Below are the code and all the weights of a small trained network. Each question names an input and a class and asks about switching units off, where a switched-off unit gives its printed mean instead of its output.

import numpy as np


def w(rows, s, z=0):
    codes = np.array(rows[::2]) - 128.0
    scale = np.full(codes.shape[1], s)
    scale[-1] = z or s
    return codes * scale


def norm(h):
    return h / np.sqrt((h * h).mean(-1, keepdims=True) + 1e-5)


def f(y):
    return np.maximum(y, 0)


def log_softmax(a):
    a = a - a.max(-1, keepdims=True)
    return a - np.log(np.exp(a).sum(-1, keepdims=True))


def net(x, mask):
    res = np.array(x, float).reshape(1, 3) / 4 @ E
    u = 0
    for l in range(4):
        y = f(norm(res) @ A[l][:, :-1].T + A[l][:, -1])
        res = res + np.where(mask[u : u + 6], y, B[l][:, -1]) @ B[l][:, :-1]
        u += 6
    return log_softmax(norm(res)[-1] @ U[:, :-1].T + U[:, -1])


A, B = {}, {}
E = w([
[253,156,175,109,157,65,186,167,145],'x0',
[149,75,141,181,143,199,200,73,179],'x1',
[66,170,194,148,77,186,140,250,150],'x2',
],0.007)
A[0] = w([
[120,130,65,46,120,132,72,41,151,139],'0.n1',
[69,56,120,206,200,205,108,119,101,153],'0.n2',
[110,225,145,109,146,38,107,123,52,2],'0.n3',
[254,140,181,125,175,181,169,118,195,123],'0.n4',
[201,116,104,84,161,38,141,78,120,137],'0.n5',
[69,154,177,142,31,88,152,227,81,115],'0.n6',
],0.0047,0.0067)
B[0] = w([
[115,254,128,171,132,218,128,173,168,221],'0.n1',
[185,137,191,75,62,66,81,125,195,235],'0.n2',
[81,51,74,84,56,113,168,141,130,146],'0.n3',
[163,100,159,88,53,116,68,96,152,242],'0.n4',
[129,153,101,129,134,217,151,221,184,254],'0.n5',
[137,209,56,138,145,192,121,151,205,249],'0.n6',
],0.0055,0.0044)
A[1] = w([
[105,132,106,95,154,80,101,167,63,100],'1.n1',
[9,133,138,176,217,146,253,133,4,7],'1.n2',
[158,127,71,108,194,121,123,75,115,134],'1.n3',
[146,130,68,157,178,113,140,91,76,98],'1.n4',
[99,175,141,112,240,102,236,126,15,13],'1.n5',
[60,27,125,108,228,108,119,115,63,18],'1.n6',
],0.016,0.018)
B[1] = w([
[146,149,112,194,103,113,169,107,58,178],'1.n1',
[250,216,146,56,80,229,47,146,220,128],'1.n2',
[98,140,181,146,122,144,117,172,141,253],'1.n3',
[106,130,143,118,112,184,144,158,181,156],'1.n4',
[216,170,196,142,192,154,130,168,213,128],'1.n5',
[67,119,97,173,135,140,144,116,203,128],'1.n6',
],0.018,0.0055)
A[2] = w([
[21,53,90,119,113,147,53,63,86,37],'2.n1',
[132,137,3,106,173,138,152,141,125,22],'2.n2',
[133,175,52,124,175,129,138,94,193,23],'2.n3',
[128,45,158,185,153,156,204,71,174,2],'2.n4',
[120,50,153,175,122,151,168,59,149,3],'2.n5',
[155,99,85,57,100,142,64,121,169,177],'2.n6',
],0.011,0.0043)
B[2] = w([
[248,41,220,223,161,37,78,90,123,216],'2.n1',
[88,142,90,138,149,102,154,51,122,149],'2.n2',
[122,144,146,85,191,148,109,106,80,151],'2.n3',
[88,158,54,114,81,90,138,164,30,248],'2.n4',
[148,196,95,127,99,108,148,136,62,209],'2.n5',
[107,151,157,101,196,146,149,63,120,253],'2.n6',
],0.012,0.0036)
A[3] = w([
[134,97,73,151,126,86,156,89,132,91],'3.n1',
[92,7,87,148,136,129,143,187,178,3],'3.n2',
[138,125,75,158,119,112,125,136,82,97],'3.n3',
[138,37,96,145,132,147,182,159,111,45],'3.n4',
[183,103,121,86,154,80,142,152,131,101],'3.n5',
[129,126,138,77,162,122,135,113,127,126],'3.n6',
],0.02,0.017)
B[3] = w([
[138,124,121,123,146,142,121,162,187,148],'3.n1',
[101,202,95,27,138,205,69,81,121,128],'3.n2',
[132,129,72,66,104,143,161,74,134,255],'3.n3',
[112,89,155,161,122,171,116,111,186,128],'3.n4',
[133,32,180,212,146,69,55,10,92,184],'3.n5',
[125,87,85,97,154,117,120,123,131,190],'3.n6',
],0.014,0.0048)
U = w([
[73,178,177,151,101,228,103,233,218,156],'0',
[145,195,48,100,48,99,210,89,37,136],'1',
[202,46,210,178,156,45,45,60,139,151],'2',
[109,132,90,59,196,160,144,80,184,163],'3',
[37,7,81,166,164,57,184,209,152,4],'4',
[34,21,89,162,162,49,188,199,153,4],'5',
[44,15,86,162,164,66,180,203,143,4],'6',
],0.02,0.018)

Each question gives the input, the list of numbers given to net, and the class t.
The units are the neurons (one row each of A and B). Each row of codes is followed by its name. A weight is (code - 128) times the scale printed after its matrix; where a second scale follows, it is the last column's (A, B and U).
mask holds one flag per neuron, layer by layer. A switched-off neuron (its flag False) gives its mean, the last column of its row in B, instead of its output. The means were averaged over made-up inputs and are rounded, as every weight is.
A unit's drop is (log p(t) with every unit on - log p(t) with that unit switched off) / (log p(t) with every unit on - log p(t) with every unit switched off).
The circuit of an input: a set's keep is (log p(t) with only the set's units on - log p(t) with every unit switched off) / (log p(t) with every unit on - log p(t) with every unit switched off). Starting from the 12 units with the biggest drops (on a tie, the unit counted first), units are removed one at a time, each time the one whose removal leaves the highest keep (on an exact tie, the one counted first), for as long as the keep stays at least 0.8.
units of the circuit, in order: the units of the circuit, biggest drop first
most important unit: the unit with the biggest drop
top k neurons: the k neurons with the biggest drops, biggest first
top k neurons in layer l: the k neurons of layer l with the biggest drops, biggest first
drop of u: that unit's drop, to one decimal
input [-7,0,-6], class 2: most important unit : 0.n2
input [-2,2,2], class 3: units of the circuit, in order : [1.n3 1.n1]
input [1,7,6], class 1: units of the circuit, in order : [1.n3 2.n4]
input [-3,-5,4], class 1: top 2 neurons : [1.n3 0.n1]
input [0,2,3], class 3: units of the circuit, in order : [1.n3 1.n1]
input [4,8,6], class 1: top 2 neurons : [1.n3 2.n4]
input [-7,0,-5], class 2: top 2 neurons : [2.n1 0.n2]
input [4,1,2], class 2: top 4 neurons : [1.n3 0.n1 3.n5 1.n4]
input [6,5,-6], class 0: units of the circuit, in order : [1.n3 2.n1]
input [-8,8,-3], class 1: top 3 neurons : [2.n4 2.n5 3.n3]
input [4,8,-8], class 0: top 3 neurons : [1.n3 1.n4 1.n1]
input [-6,7,0], class 1: top 2 neurons : [2.n4 2.n5]
input [-8,7,3], class 2: top 3 neurons : [2.n1 1.n1 0.n5]
input [7,-3,3], class 2: most important unit : 3.n5
input [7,8,-7], class 1: top 2 neurons : [2.n4 0.n4]
input [3,8,-8], class 0: top 3 neurons : [1.n3 1.n4 1.n1]
input [0,1,0], class 3: top 2 neurons : [2.n6 2.n1]
input [4,-4,-5], class 0: top 2 neurons : [1.n3 0.n2]
input [-5,-3,-4], class 2: top 2 neurons : [2.n1 0.n6]
input [2,-3,-6], class 0: most important unit : 1.n3
input [-3,-3,1], class 3: drop of 0.n6 : 1.4
input [-6,-3,-4], class 2: drop of 2.n1 : 0.8
input [4,-8,4], class 1: drop of 1.n1 : 0.9
input [2,-2,-3], class 3: top 2 neurons in layer 0 : [0.n5 0.n1]
input [-4,-3,-1], class 2: top 2 neurons in layer 0 : [0.n1 0.n5]
